Below is a small trained network, with its code and all its weights. Each question gives an input and a class and asks what happens when units are switched off, that is, made to give their printed mean instead of their output.

import numpy as np


def w(rows, s, z=0):
    codes = np.array(rows[::2]) - 128.0
    scale = np.full(codes.shape[1], s)
    scale[-1] = z or s
    return codes * scale


def norm(h):
    return h / np.sqrt((h * h).mean(-1, keepdims=True) + 1e-5)


def f(y):
    return y / 2 * (1 + np.tanh(0.7978845608 * (y + 0.044715 * y**3)))


def log_softmax(a):
    a = a - a.max(-1, keepdims=True)
    return a - np.log(np.exp(a).sum(-1, keepdims=True))


def net(x, mask):
    res = np.array(x, float).reshape(1, 4) / 4 @ E
    u = 0
    for l in range(2):
        y = f(norm(res) @ A[l][:, :-1].T + A[l][:, -1])
        res = res + np.where(mask[u : u + 6], y, B[l][:, -1]) @ B[l][:, :-1]
        u += 6
    return log_softmax(norm(res)[-1] @ U[:, :-1].T + U[:, -1])


A, B = {}, {}
E = w([
[39,57,187,43,159,65,233,55,174,138],'x0',
[233,177,230,125,80,132,254,83,147,219],'x1',
[186,48,124,145,143,105,205,211,146,83],'x2',
[153,120,129,175,177,99,137,116,96,131],'x3',
],0.0059)
A[0] = w([
[121,48,114,116,164,126,192,247,134,81,225],'0.n1',
[128,114,181,82,130,113,232,51,140,167,2],'0.n2',
[194,105,163,144,109,137,213,187,148,128,77],'0.n3',
[176,186,194,132,101,151,153,104,121,171,59],'0.n4',
[95,116,114,153,148,103,73,66,128,137,200],'0.n5',
[1,51,149,109,166,89,175,69,149,119,82],'0.n6',
],0.009,0.003)
B[0] = w([
[152,94,148,201,93,107,95,87,131,105,241],'0.n1',
[63,143,156,210,108,147,65,217,130,110,228],'0.n2',
[126,126,69,3,163,150,172,193,147,149,207],'0.n3',
[167,125,98,150,147,90,125,29,123,139,206],'0.n4',
[106,169,126,99,130,165,105,179,146,127,187],'0.n5',
[176,149,177,25,155,104,205,86,87,110,254],'0.n6',
],0.012,0.0083)
A[1] = w([
[77,199,133,121,171,141,98,171,136,183,153],'1.n1',
[46,206,176,130,159,140,88,100,90,143,149],'1.n2',
[72,136,125,56,171,153,167,149,134,138,101],'1.n3',
[159,155,59,131,142,103,120,9,139,205,20],'1.n4',
[174,151,75,48,149,109,148,136,91,220,249],'1.n5',
[63,105,215,158,104,88,177,180,178,190,105],'1.n6',
],0.013,0.0021)
B[1] = w([
[89,112,190,151,96,102,146,2,110,119,229],'1.n1',
[60,196,73,75,122,240,142,112,151,170,254],'1.n2',
[206,99,57,155,185,113,128,213,158,141,219],'1.n3',
[173,102,151,214,96,23,178,121,102,228,228],'1.n4',
[103,177,156,56,167,154,174,226,138,131,247],'1.n5',
[120,93,56,210,84,154,5,86,131,99,200],'1.n6',
],0.0099,0.0085)
U = w([
[36,191,114,166,94,200,88,53,128,162,190],'0',
[124,172,122,36,187,156,199,199,146,143,197],'1',
[141,61,100,230,100,119,66,196,153,99,173],'2',
[145,81,192,94,137,74,163,51,105,58,5],'3',
[140,172,149,203,102,77,179,104,111,254,29],'4',
],0.0099,0.0024)

Each question gives the input, the list of numbers given to net, and the class t.
The units are the neurons (one row each of A and B). Each row of codes is followed by its name. A weight is (code - 128) times the scale printed after its matrix; where a second scale follows, it is the last column's (A, B and U).
mask holds one flag per neuron, layer by layer. A switched-off neuron (its flag False) gives its mean, the last column of its row in B, instead of its output. The means were averaged over made-up inputs and are rounded, as every weight is.
A unit's drop is (log p(t) with every unit on - log p(t) with that unit switched off) / (log p(t) with every unit on - log p(t) with every unit switched off).
The circuit of an input: a set's keep is (log p(t) with only the set's units on - log p(t) with every unit switched off) / (log p(t) with every unit on - log p(t) with every unit switched off). Starting from all 12 units, units are removed one at a time, each time the one whose removal leaves the highest keep (on an exact tie, the one counted first), for as long as the keep stays at least 0.8.
circuit, biggest first: the units of the circuit, biggest drop first
top k neurons: the k neurons with the biggest drops, biggest first
k most important neurons of layer l: the k neurons of layer l with the biggest drops, biggest first
input [3,-4,6,-6], class 3: circuit, biggest first => (0.n1 0.n6)
input [7,-8,5,2], class 3: circuit, biggest first => (0.n1 0.n6)
input [-7,4,7,5], class 1: circuit, biggest first => (0.n3)
input [4,0,5,5], class 3: circuit, biggest first => (0.n6 0.n1)
input [8,8,-3,-7], class 0: circuit, biggest first => (0.n2 1.n2)
input [1,8,6,-8], class 2: circuit, biggest first => (0.n2 1.n6)
input [-2,0,0,4], class 0: top 3 neurons => (0.n3 0.n6 0.n4)
input [-5,4,3,7], class 1: top 3 neurons => (0.n3 1.n5 0.n1)
input [6,3,3,-7], class 2: top 2 neurons => (0.n2 1.n6)
input [-5,0,3,0], class 2: 4 most important neurons of layer 0 => (0.n6 0.n1 0.n4 0.n5)
input [5,-1,-8,-6], class 1: top 3 neurons => (0.n6 1.n3 0.n1)
input [1,2,-5,7], class 0: top 3 neurons => (0.n2 1.n2 0.n5)
input [3,0,1,-6], class 3: top 3 neurons => (0.n6 0.n5 0.n1)
input [-2,-6,1,-6], class 2: circuit, biggest first => (1.n2)
input [5,-1,1,3], class 3: 4 most important neurons of layer 0 => (0.n6 0.n1 0.n3 0.n2)
input [-1,-4,1,-7], class 2: top 2 neurons => (0.n6 1.n2)
input [1,5,3,-4], class 2: circuit, biggest first => (0.n6 1.n6)
input [7,-1,2,0], class 3: 2 most important neurons of layer 1 => (1.n5 1.n6)
input [2,-8,-2,-3], class 1: 2 most important neurons of layer 0 => (0.n6 0.n2)
input [-6,0,3,-3], class 2: 2 most important neurons of layer 0 => (0.n6 0.n4)
input [5,1,5,-6], class 2: top 2 neurons => (0.n2 0.n1)
input [2,6,0,-3], class 0: most important neuron of layer 1 => (1.n1)
input [8,-7,6,-1], class 3: top 3 neurons => (0.n1 0.n6 0.n3)
input [5,-8,3,-8], class 3: top 2 neurons => (0.n1 0.n3)
input [7,-1,-5,4], class 1: top 2 neurons => (0.n6 1.n3)
input [-8,8,4,-6], class 1: 2 most important neurons of layer 0 => (0.n3 0.n1)
input [3,7,-3,0], class 0: most important neuron of layer 0 => (0.n2)
input [6,-3,5,1], class 3: 2 most important neurons of layer 0 => (0.n6 0.n1)
